X =
[[ 82 126 115 153 133]
 [136 151  50 101  16]
 [150  64  81 137  84]
 [151 196  44 136  43]
 [158 137  86 158  47]
 [ 76  98   7 149 129]
 [156 107 144  70 120]
 [ 46  29  26  78 140]]
X[0,0] -> 82
X[6,0] -> 156
X[7,2] -> 26
X[0,4] -> 133
X[7,4] -> 140
X[7] -> [46, 29, 26, 78, 140]
X[6,3] -> 70
X[5,2] -> 7
X[3,1] -> 196
X[2,2] -> 81
X[5,0] -> 76
X[0,2] -> 115
X[5,1] -> 98
X[4,2] -> 86
X[6] -> [156, 107, 144, 70, 120]
X[:, 3] -> [153, 101, 137, 136, 158, 149, 70, 78]

x = [[47, 70, 30, 69, 41, 60, 67, 66, 48, 27, 47, 33, 68, 68], [47, 72, 28, 69, 40, 61, 68, 67, 47, 25, 47, 32, 69, 69], [49, 84, 19, 62, 34, 59, 74, 71, 46, 20, 44, 26, 73, 68], [51, 89, 18, 55, 33, 57, 75, 72, 47, 22, 43, 25, 72, 64], [50, 87, 18, 59, 33, 58, 75, 72, 47, 20, 43, 25, 73, 66], [48, 81, 20, 65, 35, 60, 72, 71, 46, 20, 44, 27, 72, 69], [47, 78, 23, 67, 37, 60, 71, 70, 46, 21, 45, 28, 72, 69]]
x[0, 0] -> 47
x[-1, 12] -> 72
x[-5, -11] -> 62
x[:, -3] -> [33, 32, 26, 25, 25, 27, 28]
x[-7, -9] -> 60
x[6, 13] -> 69
x[0, 6] -> 67
x[-2] -> [48, 81, 20, 65, 35, 60, 72, 71, 46, 20, 44, 27, 72, 69]
x[5, 8] -> 46
x[:, -12] -> [30, 28, 19, 18, 18, 20, 23]
x[1] -> [47, 72, 28, 69, 40, 61, 68, 67, 47, 25, 47, 32, 69, 69]
x[-2, 5] -> 60
x[3, 1] -> 89
x[-5] -> [49, 84, 19, 62, 34, 59, 74, 71, 46, 20, 44, 26, 73, 68]
x[0, -10] -> 41
x[0] -> [47, 70, 30, 69, 41, 60, 67, 66, 48, 27, 47, 33, 68, 68]
x[:, -11] -> [69, 69, 62, 55, 59, 65, 67]
x[6, 11] -> 28
x[5, 6] -> 72
x[4, -11] -> 59
x[:, -6] -> [48, 47, 46, 47, 47, 46, 46]
x[6, -13] -> 78
x[3, 3] -> 55
x[-2, -13] -> 81
x[6, 2] -> 23
x[1, -8] -> 68
x[4, -8] -> 75
x[-4, -2] -> 72
x[:, -14] -> [47, 47, 49, 51, 50, 48, 47]

data =
125,94,89,39,79,80,37,119,50,56,69,144
84,112,86,89,73,68,57,82,85,79,61,78
110,112,119,112,88,89,130,78,115,125,78,97
11,80,8,106,115,161,51,39,152,86,57,98
108,100,66,100,15,100,106,104,77,144,91,162
7,38,6,118,139,201,114,44,167,112,109,107
45,92,36,140,48,138,127,46,144,160,77,118
data[0, 0] => 125
data[3, 0] => 11
data[6, 6] => 127
data[0, 3] => 39
data[2] => [110, 112, 119, 112, 88, 89, 130, 78, 115, 125, 78, 97]
data[:, 3] => [39, 89, 112, 106, 100, 118, 140]
data[1] => [84, 112, 86, 89, 73, 68, 57, 82, 85, 79, 61, 78]
data[5] => [7, 38, 6, 118, 139, 201, 114, 44, 167, 112, 109, 107]
data[3, 3] => 106
data[6, 9] => 160
data[2, 4] => 88
data[:, 11] => [144, 78, 97, 98, 162, 107, 118]
data[4, 11] => 162
data[1, 11] => 78
data[0, 7] => 119
data[4, 3] => 100
data[0, 5] => 80
data[2, 2] => 119
data[0, 8] => 50
data[:, 2] => [89, 86, 119, 8, 66, 6, 36]
data[1, 5] => 68
data[:, 8] => [50, 85, 115, 152, 77, 167, 144]
data[2, 8] => 115
data[0, 1] => 94
data[5, 7] => 44
data[4, 5] => 100
data[1, 10] => 61

m =
array([[5, 5, 4, 7, 5, 4, 4, 5, 4, 6, 7, 7],
       [8, 5, 4, 5, 5, 3, 4, 6, 5, 4, 5, 5],
       [7, 5, 4, 4, 4, 6, 4, 6, 6, 4, 6, 3],
       [2, 5, 5, 4, 5, 7, 4, 4, 5, 5, 4, 5],
       [7, 5, 2, 4, 5, 5, 3, 8, 5, 4, 5, 5],
       [6, 5, 4, 4, 5, 5, 3, 7, 5, 5, 5, 5],
       [4, 5, 7, 4, 5, 5, 6, 2, 5, 4, 5, 5],
       [7, 5, 4, 3, 5, 5, 4, 6, 6, 4, 5, 5],
       [7, 5, 4, 4, 6, 5, 4, 7, 5, 4, 3, 5]])
Rows and columns are counted from 0.
(0, 0) => 5
(6, 10) => 5
(7, 7) => 6
(5, 11) => 5
(0, 5) => 4
(4, 1) => 5
(4, 10) => 5
(2, 2) => 4
(7, 4) => 5
(1, 4) => 5
(4, 4) => 5
(1, 8) => 5
(5, 3) => 4
(2, 1) => 5
(4, 9) => 4
(3, 11) => 5
(1, 1) => 5
(8, 11) => 5
(0, 1) => 5
(8, 7) => 7
(6, 0) => 4
(1, 11) => 5
(5, 4) => 5
(1, 2) => 4
(8, 5) => 5
(7, 8) => 6
(8, 8) => 5
(3, 10) => 4
(8, 10) => 3
(3, 4) => 5
(3, 7) => 4

B = -37  -27   15   29    5  -12
B[0]	-37
B[1]	-27
B[-1]	-12

arr =
[[ 11.3   5.8   8.4  16.9]
 [  6.4 -14.7  -3.4   0.1]
 [ -3.3  -6.3  -9.0  -7.1]
 [  1.9 -23.2 -11.9 -18.5]
 [ -8.2  -4.4  -4.2  -6.5]
 [  0.7   9.0   3.2  10.3]
 [ -0.1 -12.8  -7.0 -10.4]
 [ -5.2   2.8  -5.8  -3.1]]
arr[0,0] = 11.3
arr[1] = [6.4, -14.7, -3.4, 0.1]
arr[2,0] = -3.3
arr[6,3] = -10.4
arr[1,2] = -3.4
arr[3,1] = -23.2
arr[:, 0] = [11.3, 6.4, -3.3, 1.9, -8.2, 0.7, -0.1, -5.2]
arr[7,3] = -3.1
arr[:, 2] = [8.4, -3.4, -9.0, -11.9, -4.2, 3.2, -7.0, -5.8]
arr[2] = [-3.3, -6.3, -9.0, -7.1]
arr[6] = [-0.1, -12.8, -7.0, -10.4]
arr[0,2] = 8.4
arr[0,1] = 5.8
arr[2,1] = -6.3
arr[3,2] = -11.9
arr[2,3] = -7.1
arr[5,0] = 0.7
arr[5,3] = 10.3
arr[:, 3] = [16.9, 0.1, -7.1, -18.5, -6.5, 10.3, -10.4, -3.1]
arr[4,1] = -4.4
arr[1,3] = 0.1
arr[0] = [11.3, 5.8, 8.4, 16.9]
arr[:, 1] = [5.8, -14.7, -6.3, -23.2, -4.4, 9.0, -12.8, 2.8]
